Below are the code and all the weights of a small trained network. Each question names an input and a target symbol and asks about switching units off, where a switched-off unit gives its printed mean instead of its output.

import numpy as np


def w(rows, s, z=0):
    codes = np.array(rows[::2]) - 128.0
    scale = np.full(codes.shape[1], s)
    scale[-1] = z or s
    return codes * scale


def softmax(a):
    e = np.exp(a - a.max(-1, keepdims=True))
    return e / e.sum(-1, keepdims=True)


def log_softmax(a):
    a = a - a.max(-1, keepdims=True)
    return a - np.log(np.exp(a).sum(-1, keepdims=True))


def net(x, mask):
    ids = ['αβγδζηθλμξστψω'.index(c) for c in x.split()]
    T = len(ids)
    res = E[ids] + P[:T]
    u = 0
    for l in range(3):
        r = res
        for j in range(2):
            rows = slice(2 * j, 2 * j + 2)
            q, k, v = (r @ M[l][rows].T for M in (Q, K, V))
            z = softmax(np.where(np.tri(T) > 0, q @ k.T / 2**0.5, -1e9)) @ v
            o = O[l][rows]
            res = res + np.where(mask[u + j], z, o[:, -1]) @ o[:, :-1]
        u += 2
    return log_softmax(res[-1] @ U[:, :-1].T + U[:, -1])


Q, K, V, O = {}, {}, {}, {}
E = w([
[92,146,230,176,116,124],'α',
[22,138,84,155,114,189],'β',
[79,41,125,188,12,100],'γ',
[195,240,90,137,95,144],'δ',
[130,78,119,190,227,134],'ζ',
[134,48,141,128,73,214],'η',
[153,71,49,98,178,78],'θ',
[131,164,182,72,217,67],'λ',
[61,154,86,135,108,18],'μ',
[100,144,208,77,175,238],'ξ',
[99,64,2,28,197,142],'σ',
[143,70,58,238,104,132],'τ',
[168,53,208,112,153,94],'ψ',
[104,133,177,31,71,98],'ω',
],0.006)
P = w([
[149,2,132,145,152,107],'0',
[123,62,147,131,145,113],'1',
[99,79,143,126,143,114],'2',
[89,102,139,124,136,114],'3',
[84,124,146,131,136,116],'4',
[78,135,144,122,130,116],'5',
[70,149,146,117,140,122],'6',
[68,160,145,111,129,115],'7',
[64,169,156,106,131,118],'8',
[64,178,151,102,126,117],'9',
[49,185,156,98,123,110],'10',
[50,198,154,93,130,116],'11',
[36,202,167,83,133,116],'12',
[44,212,181,76,151,125],'13',
],0.0027)
Q[0] = w([
[110,197,143,135,116,134],'L0H1',
[173,127,115,144,110,138],'L0H1',
[4,97,166,122,154,124],'L0H2',
[178,240,114,95,88,146],'L0H2',
],0.027)
K[0] = w([
[174,164,114,123,96,137],'L0H1',
[147,107,117,137,139,129],'L0H1',
[65,88,152,103,219,96],'L0H2',
[252,145,108,91,127,148],'L0H2',
],0.029)
V[0] = w([
[142,10,119,137,155,123],'L0H1',
[151,152,101,149,128,134],'L0H1',
[120,116,123,102,143,108],'L0H2',
[38,33,177,94,161,111],'L0H2',
],0.013)
O[0] = w([
[194,2,107,152,133,119,224],'L0H1',
[78,122,145,123,109,125,101],'L0H1',
[100,122,132,102,135,103,148],'L0H2',
[28,55,233,75,177,97,254],'L0H2',
],0.0061,0.0045)
Q[1] = w([
[207,254,81,123,118,69],'L1H1',
[163,205,111,133,88,172],'L1H1',
[64,38,137,115,154,112],'L1H2',
[161,146,99,105,89,156],'L1H2',
],0.045)
K[1] = w([
[99,3,127,123,177,105],'L1H1',
[208,114,99,157,89,156],'L1H1',
[101,216,116,115,126,153],'L1H2',
[130,99,131,128,134,97],'L1H2',
],0.038)
V[1] = w([
[157,73,125,42,4,151],'L1H1',
[81,154,132,220,206,99],'L1H1',
[182,103,128,140,107,119],'L1H2',
[93,154,145,134,125,123],'L1H2',
],0.014)
O[1] = w([
[161,74,149,58,2,156,77],'L1H1',
[87,151,113,212,215,91,254],'L1H1',
[195,116,122,130,126,138,48],'L1H2',
[94,163,116,140,126,134,150],'L1H2',
],0.0077,0.0014)
Q[2] = w([
[220,157,116,109,151,137],'L2H1',
[105,128,120,116,116,163],'L2H1',
[1,5,167,134,153,105],'L2H2',
[176,198,120,144,126,174],'L2H2',
],0.049)
K[2] = w([
[238,43,74,165,147,136],'L2H1',
[69,114,123,90,105,161],'L2H1',
[124,253,131,126,99,147],'L2H2',
[155,69,105,171,147,157],'L2H2',
],0.027)
V[2] = w([
[96,116,60,51,178,207],'L2H1',
[201,122,116,133,190,134],'L2H1',
[129,114,200,199,135,251],'L2H2',
[173,188,206,58,178,120],'L2H2',
],0.024)
O[2] = w([
[109,60,102,107,176,231,122],'L2H1',
[196,108,126,109,167,119,2],'L2H1',
[113,251,138,47,121,139,125],'L2H2',
[140,85,82,64,125,64,106],'L2H2',
],0.016,0.0042)
U = w([
[126,125,211,128,76,126,58],'α',
[117,102,113,127,141,161,86],'β',
[112,90,103,104,25,122,122],'γ',
[198,168,59,171,84,170,255],'δ',
[159,109,150,125,123,136,172],'ζ',
[146,121,168,100,78,160,117],'η',
[131,105,49,120,175,79,134],'θ',
[132,145,183,123,245,124,30],'λ',
[101,184,119,126,124,69,144],'μ',
[76,158,149,149,181,177,92],'ξ',
[112,134,73,61,144,149,174],'σ',
[129,127,89,218,116,114,159],'τ',
[155,86,255,68,114,110,86],'ψ',
[129,130,120,122,112,135,107],'ω',
],0.0072,0.006)

Each question gives the input, a string of symbols that net reads in full, and the target symbol t.
The units are the heads (2 rows each of Q, K, V and O). Each row of codes is followed by its name. A weight is (code - 128) times the scale printed after its matrix; where a second scale follows, it is the last column's (O and U).
mask holds one flag per head, layer by layer. A switched-off head (its flag False) gives its mean, the last column of its rows in O, instead of its output. The means were averaged over made-up inputs and are rounded, as every weight is.
A unit's drop is (log p(t) with every unit on - log p(t) with that unit switched off) / (log p(t) with every unit on - log p(t) with every unit switched off).
The circuit of an input: a set's keep is (log p(t) with only the set's units on - log p(t) with every unit switched off) / (log p(t) with every unit on - log p(t) with every unit switched off). Starting from all 6 units, units are removed one at a time, each time the one whose removal leaves the highest keep (on an exact tie, the one counted first), for as long as the keep stays at least 0.8.
units of the circuit, in order: the units of the circuit, biggest drop first
unit that matters most: the unit with the biggest drop
which heads matter: for each layer, one digit per head in row order, 1 if its drop is at least 0.15 and else 0, layers parted by /
input μ δ ψ λ, target λ: unit that matters most => L0H2
input θ α λ ψ η λ β, target ξ: units of the circuit, in order => L2H2; L2H1; L1H2
input ψ λ τ, target θ: units of the circuit, in order => L2H2; L2H1
input η θ μ σ ξ α σ, target μ: which heads matter => 10 / 10 / 11
input θ τ ζ ξ σ β α σ σ τ ζ, target μ: units of the circuit, in order => L2H1; L2H2; L1H1
input μ β α α ψ β σ τ ω μ, target τ: which heads matter => 10 / 00 / 01
input η μ ζ ζ ζ σ β σ μ η α β η θ, target ξ: units of the circuit, in order => L1H2; L0H1; L2H1; L2H2
input ψ β ζ τ, target ξ: which heads matter => 00 / 00 / 11
input τ β ψ σ α β θ τ σ, target ξ: which heads matter => 00 / 01 / 11
input ω α γ τ ψ, target μ: units of the circuit, in order => L2H1; L2H2
input ζ ψ θ α λ, target θ: units of the circuit, in order => L2H2; L1H1
input β τ τ ψ λ α θ ζ γ τ γ, target μ: units of the circuit, in order => L2H1; L2H2
input τ α θ β τ δ θ ψ, target ψ: which heads matter => 01 / 11 / 10
input ω τ τ ψ α η ζ ψ μ σ, target τ: which heads matter => 00 / 00 / 01
input μ ζ β ζ ω ζ ζ ψ μ ψ σ ψ, target τ: units of the circuit, in order => L2H2; L1H1
input ψ α λ ζ σ ω ζ ψ, target γ: which heads matter => 00 / 10 / 11
input τ ψ μ θ ζ η σ δ, target δ: units of the circuit, in order => L0H2; L2H2
input ψ θ α σ ξ σ ζ ζ σ, target σ: which heads matter => 00 / 00 / 11
input τ ω α ζ ξ ζ, target σ: units of the circuit, in order => L2H2; L1H2; L2H1
input η ω ω σ, target γ: unit that matters most => L1H1
